Below is a small trained network, with its code and all its weights. Each question gives an input and a class and asks what happens when units are switched off, that is, made to give their printed mean instead of their output.

import numpy as np


def w(rows, s, z=0):
    codes = np.array(rows[::2]) - 128.0
    scale = np.full(codes.shape[1], s)
    scale[-1] = z or s
    return codes * scale


def norm(h):
    return h / np.sqrt((h * h).mean(-1, keepdims=True) + 1e-5)


def f(y):
    return np.maximum(y, 0)


def log_softmax(a):
    a = a - a.max(-1, keepdims=True)
    return a - np.log(np.exp(a).sum(-1, keepdims=True))


def net(x, mask):
    res = np.array(x, float).reshape(1, 2) / 4 @ E
    u = 0
    for l in range(3):
        y = f(norm(res) @ A[l][:, :-1].T + A[l][:, -1])
        res = res + np.where(mask[u : u + 3], y, B[l][:, -1]) @ B[l][:, :-1]
        u += 3
    return log_softmax(norm(res)[-1] @ U[:, :-1].T + U[:, -1])


A, B = {}, {}
E = w([
[139,200,49,105,54,220,1,119],'x0',
[106,166,100,252,29,138,93,133],'x1',
],0.0064)
A[0] = w([
[115,109,68,254,115,104,63,192,254],'L0N0',
[102,162,143,100,176,119,144,133,180],'L0N1',
[136,84,142,82,184,166,95,206,165],'L0N2',
],0.0076,0.00094)
B[0] = w([
[240,170,160,83,133,57,179,95,254],'L0N0',
[70,87,171,243,3,22,109,45,177],'L0N1',
[245,240,161,32,161,102,182,132,199],'L0N2',
],0.0065,0.0068)
A[1] = w([
[116,247,44,65,78,253,92,162,235],'L1N0',
[82,141,104,118,144,174,72,221,3],'L1N1',
[190,149,162,75,29,71,159,46,53],'L1N2',
],0.0053,0.0021)
B[1] = w([
[44,125,160,182,54,72,218,126,219],'L1N0',
[190,76,78,192,173,18,139,78,130],'L1N1',
[203,215,143,130,166,112,54,3,255],'L1N2',
],0.0065,0.008)
A[2] = w([
[170,20,81,81,107,210,118,139,4],'L2N0',
[3,125,156,101,206,188,146,244,9],'L2N1',
[113,174,55,55,57,183,68,140,164],'L2N2',
],0.0056,0.0026)
B[2] = w([
[90,181,71,144,122,169,152,132,128],'L2N0',
[125,202,133,245,91,145,138,97,128],'L2N1',
[137,115,155,131,76,65,174,184,253],'L2N2',
],0.011,0.002)
U = w([
[163,160,188,137,75,69,254,121,253],'0',
[215,198,169,105,157,82,155,113,253],'1',
[185,163,139,110,140,116,80,18,86],'2',
[51,52,45,130,149,141,52,158,3],'3',
[115,60,152,113,66,174,144,164,3],'4',
[59,113,85,120,136,171,167,220,3],'5',
[122,124,108,170,192,203,97,196,3],'6',
[117,27,99,161,144,153,69,146,3],'7',
],0.0073,0.0027)

Each question gives the input, the list of numbers given to net, and the class t.
The units are the neurons (one row each of A and B). Each row of codes is followed by its name. A weight is (code - 128) times the scale printed after its matrix; where a second scale follows, it is the last column's (A, B and U).
mask holds one flag per neuron, layer by layer. A switched-off neuron (its flag False) gives its mean, the last column of its row in B, instead of its output. The means were averaged over made-up inputs and are rounded, as every weight is.
A unit's drop is (log p(t) with every unit on - log p(t) with that unit switched off) / (log p(t) with every unit on - log p(t) with every unit switched off).
The circuit of an input: a set's keep is (log p(t) with only the set's units on - log p(t) with every unit switched off) / (log p(t) with every unit on - log p(t) with every unit switched off). Starting from all 9 units, units are removed one at a time, each time the one whose removal leaves the highest keep (on an exact tie, the one counted first), for as long as the keep stays at least 0.8.
circuit, biggest first: the units of the circuit, biggest drop first
top k neurons: the k neurons with the biggest drops, biggest first
top k neurons in layer l: the k neurons of layer l with the biggest drops, biggest first
drop of u: that unit's drop, to one decimal
input [6,-4], class 0: circuit, biggest first	[L0N0 L1N0]
input [7,1], class 0: circuit, biggest first	[L1N0 L2N2]
input [4,-2], class 0: top 2 neurons	[L0N0 L1N0]
input [8,1], class 0: top 2 neurons	[L1N0 L2N2]
input [-3,3], class 2: circuit, biggest first	[L1N0 L1N2]
input [-1,-3], class 2: top neuron	[L0N1]
input [-1,0], class 2: top 2 neurons	[L1N0 L2N2]
input [8,-6], class 0: top 3 neurons	[L1N0 L0N0 L2N2]
input [7,-1], class 0: circuit, biggest first	[L1N0 L2N2]
input [4,-1], class 0: circuit, biggest first	[L0N0 L1N0]
input [8,-5], class 0: circuit, biggest first	[L1N0 L2N2]
input [-2,0], class 2: top 3 neurons	[L1N0 L2N2 L0N1]
input [0,0], class 2: circuit, biggest first	[L0N2 L0N0 L1N0]
input [5,0], class 0: top 2 neurons	[L1N0 L0N1]
input [7,-4], class 0: top 2 neurons	[L1N0 L0N0]
input [-2,-2], class 2: top 2 neurons in layer 0	[L0N1 L0N0]
input [7,4], class 0: top neuron in layer 1	[L1N0]
input [6,-6], class 0: drop of L0N0	0.4
